Below is a small trained network, with its code and all its weights. Each question gives an input and a class and asks what happens when units are switched off, that is, made to give their printed mean instead of their output.

import numpy as np


def w(rows, s, z=0):
    codes = np.array(rows[::2]) - 128.0
    scale = np.full(codes.shape[1], s)
    scale[-1] = z or s
    return codes * scale


def norm(h):
    return h / np.sqrt((h * h).mean(-1, keepdims=True) + 1e-5)


def f(y):
    return np.maximum(y, 0)


def log_softmax(a):
    a = a - a.max(-1, keepdims=True)
    return a - np.log(np.exp(a).sum(-1, keepdims=True))


def net(x, mask):
    res = np.array(x, float).reshape(1, 5) / 4 @ E
    u = 0
    for l in range(2):
        y = f(norm(res) @ A[l][:, :-1].T + A[l][:, -1])
        res = res + np.where(mask[u : u + 15], y, B[l][:, -1]) @ B[l][:, :-1]
        u += 15
    return log_softmax(norm(res)[-1] @ U[:, :-1].T + U[:, -1])


A, B = {}, {}
E = w([
[127,128,125,130],'x0',
[1,185,100,72],'x1',
[107,204,203,218],'x2',
[128,128,133,127],'x3',
[204,252,66,60],'x4',
],0.0021)
A[0] = w([
[192,85,155,148,163],'0.n0',
[183,60,146,201,81],'0.n1',
[32,136,140,72,45],'0.n2',
[117,202,145,231,11],'0.n3',
[160,142,163,148,58],'0.n4',
[253,83,157,179,20],'0.n5',
[193,196,115,94,88],'0.n6',
[43,105,107,146,103],'0.n7',
[108,105,168,100,98],'0.n8',
[248,133,136,137,132],'0.n9',
[144,97,106,194,75],'0.n10',
[85,156,168,194,5],'0.n11',
[114,184,152,196,148],'0.n12',
[177,153,143,203,13],'0.n13',
[175,183,144,78,156],'0.n14',
],0.0053,0.0023)
B[0] = w([
[173,140,126,105,243],'0.n0',
[169,126,145,107,244],'0.n1',
[140,99,96,163,194],'0.n2',
[136,72,82,88,184],'0.n3',
[146,136,144,151,150],'0.n4',
[3,139,94,107,250],'0.n5',
[97,95,82,165,216],'0.n6',
[129,83,106,149,191],'0.n7',
[131,114,108,136,148],'0.n8',
[166,114,131,161,253],'0.n9',
[147,119,147,111,170],'0.n10',
[114,134,155,88,162],'0.n11',
[128,167,181,159,213],'0.n12',
[131,134,143,151,170],'0.n13',
[138,142,73,137,221],'0.n14',
],0.0068,0.0027)
A[1] = w([
[113,177,157,144,128],'1.n0',
[42,139,105,138,251],'1.n1',
[190,171,115,149,21],'1.n2',
[137,26,120,31,73],'1.n3',
[159,254,107,110,180],'1.n4',
[145,75,106,105,135],'1.n5',
[61,134,232,165,137],'1.n6',
[95,222,162,145,146],'1.n7',
[65,187,89,98,106],'1.n8',
[73,107,92,81,165],'1.n9',
[62,95,152,129,99],'1.n10',
[88,177,120,212,29],'1.n11',
[105,206,59,117,109],'1.n12',
[200,87,203,62,50],'1.n13',
[88,119,212,202,186],'1.n14',
],0.0065,0.0021)
B[1] = w([
[96,57,114,168,159],'1.n0',
[82,123,128,85,244],'1.n1',
[77,172,87,162,163],'1.n2',
[58,161,155,174,254],'1.n3',
[43,85,190,147,232],'1.n4',
[147,73,154,154,216],'1.n5',
[186,164,92,63,220],'1.n6',
[117,47,121,196,184],'1.n7',
[166,46,193,116,194],'1.n8',
[178,173,110,124,213],'1.n9',
[54,187,74,166,182],'1.n10',
[145,226,164,173,191],'1.n11',
[190,98,207,68,235],'1.n12',
[134,143,254,131,202],'1.n13',
[163,194,73,73,247],'1.n14',
],0.005,0.0032)
U = w([
[104,83,231,151,253],'0',
[232,202,176,86,92],'1',
[219,81,35,153,116],'2',
[145,203,114,231,99],'3',
[36,73,54,147,90],'4',
[84,234,64,76,112],'5',
[147,74,117,6,71],'6',
],0.016,0.0025)

Each question gives the input, the list of numbers given to net, and the class t.
The units are the neurons (one row each of A and B). Each row of codes is followed by its name. A weight is (code - 128) times the scale printed after its matrix; where a second scale follows, it is the last column's (A, B and U).
mask holds one flag per neuron, layer by layer. A switched-off neuron (its flag False) gives its mean, the last column of its row in B, instead of its output. The means were averaged over made-up inputs and are rounded, as every weight is.
A unit's drop is (log p(t) with every unit on - log p(t) with that unit switched off) / (log p(t) with every unit on - log p(t) with every unit switched off).
The circuit of an input: a set's keep is (log p(t) with only the set's units on - log p(t) with every unit switched off) / (log p(t) with every unit on - log p(t) with every unit switched off). Starting from the 12 units with the biggest drops (on a tie, the unit counted first), units are removed one at a time, each time the one whose removal leaves the highest keep (on an exact tie, the one counted first), for as long as the keep stays at least 0.8.
circuit, biggest first: the units of the circuit, biggest drop first
unit that matters most: the unit with the biggest drop
top k neurons: the k neurons with the biggest drops, biggest first
k most important neurons of layer l: the k neurons of layer l with the biggest drops, biggest first
input [-1,5,1,-2,1], class 0: circuit, biggest first -> 1.n8
input [8,0,-7,-5,6], class 2: circuit, biggest first -> 0.n5, 0.n6
input [4,-6,1,5,4], class 3: circuit, biggest first -> 0.n9, 0.n5
input [5,0,-4,-5,2], class 2: circuit, biggest first -> 0.n5, 0.n6
input [6,8,-2,-3,7], class 6: circuit, biggest first -> 1.n12, 1.n8
input [3,-7,-1,4,4], class 2: circuit, biggest first -> 0.n9, 0.n5
input [-4,-1,-8,8,-4], class 0: circuit, biggest first -> 0.n5, 1.n3
input [8,-6,1,0,7], class 3: 2 most important neurons of layer 0 -> 0.n3, 0.n5
input [-5,8,-2,7,7], class 6: circuit, biggest first -> 1.n12, 1.n8
input [7,-5,-4,8,0], class 0: 2 most important neurons of layer 0 -> 0.n5, 0.n1
input [2,2,-7,-2,8], class 6: 2 most important neurons of layer 1 -> 1.n12, 1.n4
input [0,1,8,-1,3], class 0: 3 most important neurons of layer 0 -> 0.n3, 0.n9, 0.n11
input [-2,2,3,-2,-1], class 5: top 2 neurons -> 0.n12, 1.n10
input [-2,2,1,-4,4], class 0: most important neuron of layer 1 -> 1.n4
input [0,3,-1,7,1], class 6: top 3 neurons -> 0.n9, 1.n1, 1.n12
input [-5,8,1,6,-8], class 5: 2 most important neurons of layer 1 -> 1.n14, 1.n6
input [-4,-3,1,-1,-6], class 1: 2 most important neurons of layer 1 -> 1.n14, 1.n6
input [-4,2,-6,8,8], class 6: top 2 neurons -> 1.n12, 1.n4
input [-3,0,-4,0,0], class 0: 2 most important neurons of layer 0 -> 0.n6, 0.n5
input [-5,-8,3,-4,-7], class 1: unit that matters most -> 1.n14
